Below are the code and all the weights of a small trained network. Each question names an input and a class and asks about switching units off, where a switched-off unit gives its printed mean instead of its output.

import numpy as np


def w(rows, s, z=0):
    codes = np.array(rows[::2]) - 128.0
    scale = np.full(codes.shape[1], s)
    scale[-1] = z or s
    return codes * scale


def norm(h):
    return h / np.sqrt((h * h).mean(-1, keepdims=True) + 1e-5)


def f(y):
    return y / 2 * (1 + np.tanh(0.7978845608 * (y + 0.044715 * y**3)))


def log_softmax(a):
    a = a - a.max(-1, keepdims=True)
    return a - np.log(np.exp(a).sum(-1, keepdims=True))


def net(x, mask):
    res = np.array(x, float).reshape(1, 4) / 4 @ E
    u = 0
    for l in range(3):
        y = f(norm(res) @ A[l][:, :-1].T + A[l][:, -1])
        res = res + np.where(mask[u : u + 9], y, B[l][:, -1]) @ B[l][:, :-1]
        u += 9
    return log_softmax(norm(res)[-1] @ U[:, :-1].T + U[:, -1])


A, B = {}, {}
E = w([
[124,150,214,253,98,58,76],'x0',
[127,73,207,123,162,148,193],'x1',
[60,101,127,123,35,90,168],'x2',
[103,207,138,139,142,121,191],'x3',
],0.0069)
A[0] = w([
[221,3,152,99,99,102,53,76],'0.n1',
[142,145,119,131,237,123,81,58],'0.n2',
[75,79,99,152,2,131,200,100],'0.n3',
[220,161,145,154,154,205,126,3],'0.n4',
[85,196,132,185,197,93,215,33],'0.n5',
[174,146,131,165,214,220,97,96],'0.n6',
[102,253,199,58,157,57,169,9],'0.n7',
[50,127,239,44,179,150,104,5],'0.n8',
[46,44,198,146,196,231,137,174],'0.n9',
],0.0059,0.0033)
B[0] = w([
[70,78,29,218,138,157,169,228],'0.n1',
[90,65,134,100,106,27,133,167],'0.n2',
[152,115,131,97,206,21,113,213],'0.n3',
[115,98,133,120,177,27,166,141],'0.n4',
[88,75,47,190,116,107,150,161],'0.n5',
[113,132,104,104,113,25,149,217],'0.n6',
[85,34,2,175,191,226,145,150],'0.n7',
[191,127,140,143,103,119,153,124],'0.n8',
[226,173,90,145,30,121,88,255],'0.n9',
],0.0065,0.0032)
A[1] = w([
[164,153,92,73,82,169,127,84],'1.n1',
[59,118,131,205,124,119,116,141],'1.n2',
[110,43,115,129,122,87,129,121],'1.n3',
[127,198,79,93,83,99,29,5],'1.n4',
[116,110,112,156,110,148,71,113],'1.n5',
[93,124,149,71,45,105,146,91],'1.n6',
[174,63,219,133,145,169,183,8],'1.n7',
[205,136,150,135,254,160,79,62],'1.n8',
[104,125,122,179,135,59,124,54],'1.n9',
],0.008,0.0031)
B[1] = w([
[98,169,158,122,160,192,90,200],'1.n1',
[150,117,130,96,182,172,115,254],'1.n2',
[118,120,85,121,166,92,104,236],'1.n3',
[177,206,95,112,33,153,131,206],'1.n4',
[119,147,116,158,126,152,112,173],'1.n5',
[119,135,170,79,152,66,132,151],'1.n6',
[192,170,54,166,35,134,173,148],'1.n7',
[87,105,93,100,106,2,145,163],'1.n8',
[157,140,149,75,157,146,118,228],'1.n9',
],0.008,0.0029)
A[2] = w([
[124,153,220,182,118,129,53,55],'2.n1',
[231,55,192,148,55,106,229,128],'2.n2',
[42,142,154,131,72,129,195,125],'2.n3',
[90,18,98,161,111,160,79,3],'2.n4',
[113,140,105,13,178,191,97,121],'2.n5',
[134,129,145,78,180,1,116,48],'2.n6',
[136,141,158,221,151,109,90,124],'2.n7',
[36,72,163,87,55,85,127,107],'2.n8',
[80,208,100,184,197,136,222,56],'2.n9',
],0.009,0.0042)
B[2] = w([
[73,90,192,83,158,169,225,173],'2.n1',
[113,218,117,118,85,141,47,232],'2.n2',
[157,92,105,163,167,111,77,127],'2.n3',
[78,104,38,221,137,140,138,164],'2.n4',
[124,94,254,183,133,118,180,254],'2.n5',
[125,152,118,96,164,47,117,236],'2.n6',
[132,81,154,54,136,182,222,198],'2.n7',
[209,167,100,129,213,101,123,139],'2.n8',
[130,40,46,180,95,135,40,183],'2.n9',
],0.0088,0.0048)
U = w([
[146,138,102,72,197,3,123,96],'0',
[112,102,200,84,165,199,205,252],'1',
[114,64,17,175,153,166,101,164],'2',
[177,232,114,114,52,161,80,27],'3',
],0.017,0.0015)

Each question gives the input, the list of numbers given to net, and the class t.
The units are the neurons (one row each of A and B). Each row of codes is followed by its name. A weight is (code - 128) times the scale printed after its matrix; where a second scale follows, it is the last column's (A, B and U).
mask holds one flag per neuron, layer by layer. A switched-off neuron (its flag False) gives its mean, the last column of its row in B, instead of its output. The means were averaged over made-up inputs and are rounded, as every weight is.
A unit's drop is (log p(t) with every unit on - log p(t) with that unit switched off) / (log p(t) with every unit on - log p(t) with every unit switched off).
The circuit of an input: a set's keep is (log p(t) with only the set's units on - log p(t) with every unit switched off) / (log p(t) with every unit on - log p(t) with every unit switched off). Starting from the 12 units with the biggest drops (on a tie, the unit counted first), units are removed one at a time, each time the one whose removal leaves the highest keep (on an exact tie, the one counted first), for as long as the keep stays at least 0.8.
circuit, biggest first: the units of the circuit, biggest drop first
most important unit: the unit with the biggest drop
k most important neurons: the k neurons with the biggest drops, biggest first
top k neurons in layer l: the k neurons of layer l with the biggest drops, biggest first
drop of u: that unit's drop, to one decimal
input [6,0,6,7], class 2: circuit, biggest first	[0.n7 2.n9]
input [1,3,3,-5], class 2: most important unit	0.n1
input [-8,-6,-6,6], class 1: 2 most important neurons	[2.n5 0.n3]
input [-3,8,3,6], class 3: circuit, biggest first	[2.n2 0.n9]
input [8,-7,-2,-6], class 1: circuit, biggest first	[2.n1 2.n7]
input [0,-6,7,1], class 0: 2 most important neurons	[0.n3 0.n9]
input [0,6,6,-2], class 0: 2 most important neurons	[0.n3 1.n6]
input [6,0,5,8], class 2: circuit, biggest first	[2.n9 0.n7]
input [-1,4,-4,0], class 0: 2 most important neurons	[0.n6 0.n4]
input [-8,2,8,-7], class 0: circuit, biggest first	[2.n8 1.n6]
input [-7,-1,-6,-2], class 1: 4 most important neurons	[2.n5 0.n3 1.n1 1.n3]
input [3,7,-3,6], class 3: 3 most important neurons	[2.n2 0.n1 0.n9]
input [6,2,-5,-3], class 1: 2 most important neurons	[2.n7 0.n3]
input [-8,-6,-6,7], class 1: circuit, biggest first	[2.n5]
input [-7,-6,-1,0], class 1: 3 most important neurons	[2.n5 0.n9 2.n2]
input [-6,5,3,-8], class 2: 2 most important neurons	[0.n1 2.n4]
input [-7,8,3,2], class 3: 2 most important neurons	[1.n7 2.n2]
input [-5,6,5,5], class 3: 2 most important neurons	[2.n2 0.n6]
input [6,-7,8,-7], class 0: 4 most important neurons	[0.n9 0.n3 0.n7 2.n2]
input [0,6,4,5], class 3: circuit, biggest first	[2.n2]
input [6,5,-4,-3], class 1: 3 most important neurons	[2.n7 2.n1 0.n3]
input [-1,-7,-4,-6], class 3: top 2 neurons in layer 0	[0.n7 0.n5]
input [5,3,-7,8], class 2: top 2 neurons in layer 1	[1.n6 1.n3]
input [-7,5,-3,8], class 2: top 4 neurons in layer 2	[2.n9 2.n7 2.n1 2.n3]
input [-5,6,-6,2], class 0: 3 most important neurons	[1.n8 0.n6 1.n4]
input [4,-6,-1,7], class 2: drop of 2.n9	0.2
input [-2,-7,-2,-5], class 3: circuit, biggest first	[1.n4]
